Below is a small trained network, with its code and all its weights. Each question gives an input and a class and asks what happens when units are switched off, that is, made to give their printed mean instead of their output.

import numpy as np


def w(rows, s, z=0):
    codes = np.array(rows[::2]) - 128.0
    scale = np.full(codes.shape[1], s)
    scale[-1] = z or s
    return codes * scale


def norm(h):
    return h / np.sqrt((h * h).mean(-1, keepdims=True) + 1e-5)


def f(y):
    return y / 2 * (1 + np.tanh(0.7978845608 * (y + 0.044715 * y**3)))


def log_softmax(a):
    a = a - a.max(-1, keepdims=True)
    return a - np.log(np.exp(a).sum(-1, keepdims=True))


def net(x, mask):
    res = np.array(x, float).reshape(1, 5) / 4 @ E
    u = 0
    for l in range(2):
        y = f(norm(res) @ A[l][:, :-1].T + A[l][:, -1])
        res = res + np.where(mask[u : u + 7], y, B[l][:, -1]) @ B[l][:, :-1]
        u += 7
    return log_softmax(norm(res)[-1] @ U[:, :-1].T + U[:, -1])


A, B = {}, {}
E = w([
[111,102,126,93,56,180,186,168,188],'x0',
[175,150,83,119,155,113,148,184,122],'x1',
[128,20,40,146,141,136,207,84,75],'x2',
[37,153,163,108,100,114,180,194,35],'x3',
[174,108,157,165,133,253,94,150,53],'x4',
],0.0053)
A[0] = w([
[148,125,112,44,91,9,116,90,117,1],'0.n0',
[165,133,194,108,242,65,99,94,67,54],'0.n1',
[42,202,151,170,153,105,199,160,47,42],'0.n2',
[50,54,235,119,96,114,83,2,113,91],'0.n3',
[115,189,137,83,231,122,123,51,81,16],'0.n4',
[133,136,137,192,213,45,139,80,48,68],'0.n5',
[203,165,60,135,206,90,168,253,119,81],'0.n6',
],0.0061,0.0062)
B[0] = w([
[92,194,138,163,202,127,146,137,149,137],'0.n0',
[85,129,97,187,74,173,49,169,168,208],'0.n1',
[97,61,181,11,150,139,50,113,147,251],'0.n2',
[169,252,71,75,84,165,147,112,131,244],'0.n3',
[112,138,151,153,42,154,46,189,233,119],'0.n4',
[98,76,90,160,63,149,115,134,141,251],'0.n5',
[141,254,110,79,52,184,135,55,140,222],'0.n6',
],0.012,0.002)
A[1] = w([
[36,98,40,129,122,127,161,122,188,120],'1.n0',
[194,186,255,148,72,54,73,186,153,101],'1.n1',
[223,98,63,113,205,139,36,74,239,47],'1.n2',
[105,63,140,149,119,190,67,195,157,191],'1.n3',
[42,166,109,126,172,18,120,99,191,59],'1.n4',
[143,73,153,95,34,173,230,218,234,3],'1.n5',
[169,138,172,178,165,229,82,136,32,7],'1.n6',
],0.0064,0.005)
B[1] = w([
[184,133,169,180,153,169,125,126,100,212],'1.n0',
[195,3,44,177,80,99,209,40,21,209],'1.n1',
[21,105,211,15,98,133,115,180,66,231],'1.n2',
[73,145,97,132,167,47,153,134,182,252],'1.n3',
[169,140,176,193,191,245,160,217,168,195],'1.n4',
[64,132,71,211,106,114,2,141,178,186],'1.n5',
[147,197,174,168,192,135,189,178,243,167],'1.n6',
],0.01,0.0036)
U = w([
[132,236,88,58,47,199,163,62,151,153],'0',
[53,49,233,2,152,92,87,183,108,118],'1',
[73,98,83,232,82,109,36,161,193,133],'2',
[163,176,188,175,248,129,223,167,207,134],'3',
[221,34,88,173,108,48,203,54,26,130],'4',
[118,172,93,77,154,91,135,79,152,162],'5',
[218,124,81,72,203,22,87,174,140,4],'6',
],0.017,0.018)

Each question gives the input, the list of numbers given to net, and the class t.
The units are the neurons (one row each of A and B). Each row of codes is followed by its name. A weight is (code - 128) times the scale printed after its matrix; where a second scale follows, it is the last column's (A, B and U).
mask holds one flag per neuron, layer by layer. A switched-off neuron (its flag False) gives its mean, the last column of its row in B, instead of its output. The means were averaged over made-up inputs and are rounded, as every weight is.
A unit's drop is (log p(t) with every unit on - log p(t) with that unit switched off) / (log p(t) with every unit on - log p(t) with every unit switched off).
The circuit of an input: a set's keep is (log p(t) with only the set's units on - log p(t) with every unit switched off) / (log p(t) with every unit on - log p(t) with every unit switched off). Starting from the 12 units with the biggest drops (on a tie, the unit counted first), units are removed one at a time, each time the one whose removal leaves the highest keep (on an exact tie, the one counted first), for as long as the keep stays at least 0.8.
units of the circuit, in order: the units of the circuit, biggest drop first
k most important neurons: the k neurons with the biggest drops, biggest first
top k neurons in layer l: the k neurons of layer l with the biggest drops, biggest first
drop when u is switched off: that unit's drop, to one decimal
input [-7,5,-6,-4,-6], class 2: units of the circuit, in order => (0.n1)
input [-3,-7,-3,7,-8], class 3: top 2 neurons in layer 1 => (1.n4 1.n2)
input [6,-5,-3,-4,-4], class 2: 2 most important neurons => (1.n5 0.n6)
input [-6,4,-6,-4,-8], class 3: 2 most important neurons => (1.n4 0.n0)
input [1,-3,7,-8,-5], class 1: 2 most important neurons => (1.n2 1.n1)
input [-2,-5,3,-3,-6], class 3: 3 most important neurons => (0.n0 1.n4 0.n6)
input [-6,-6,3,0,6], class 0: top 2 neurons in layer 1 => (1.n5 1.n4)
input [2,8,7,1,-2], class 0: 2 most important neurons => (0.n6 1.n1)
input [-1,5,-1,0,6], class 3: 3 most important neurons => (1.n6 0.n3 1.n2)
input [0,-8,-8,5,4], class 0: 4 most important neurons => (0.n3 0.n4 1.n0 1.n6)
input [-7,4,7,8,-2], class 1: 3 most important neurons => (0.n2 1.n1 1.n5)
input [-6,4,6,-6,-5], class 1: top 3 neurons in layer 1 => (1.n2 1.n1 1.n5)
input [7,-7,-4,-8,-6], class 1: 3 most important neurons => (1.n2 0.n6 0.n5)
input [0,6,7,-1,-7], class 3: top 3 neurons in layer 1 => (1.n1 1.n4 1.n0)
input [6,0,6,-3,-6], class 2: 4 most important neurons => (1.n5 1.n1 1.n6 1.n3)
input [7,-2,3,0,-4], class 2: most important neuron => (1.n5)
input [-1,-1,-5,4,1], class 4: top 2 neurons in layer 1 => (1.n1 1.n2)
input [-5,6,-2,1,4], class 0: 2 most important neurons => (0.n6 1.n5)
input [-7,8,1,7,-6], class 0: 2 most important neurons => (0.n6 1.n2)
input [-4,-2,3,-5,6], class 3: 2 most important neurons => (1.n6 0.n2)
input [3,-2,-7,4,-5], class 4: units of the circuit, in order => (1.n1)
input [1,-8,-1,8,-6], class 0: top 2 neurons in layer 1 => (1.n2 1.n3)
input [4,0,5,5,-4], class 1: top 3 neurons in layer 0 => (0.n2 0.n5 0.n1)
input [8,-7,-5,-4,-2], class 2: top 3 neurons in layer 0 => (0.n6 0.n2 0.n0)
input [-1,-6,3,-6,3], class 0: top 2 neurons in layer 0 => (0.n3 0.n2)
input [5,-7,-1,-8,-5], class 1: drop when 0.n6 is switched off => 0.6
input [-3,1,2,-6,-8], class 3: units of the circuit, in order => (1.n4)
input [-1,1,6,3,8], class 3: drop when 1.n6 is switched off => 1.0
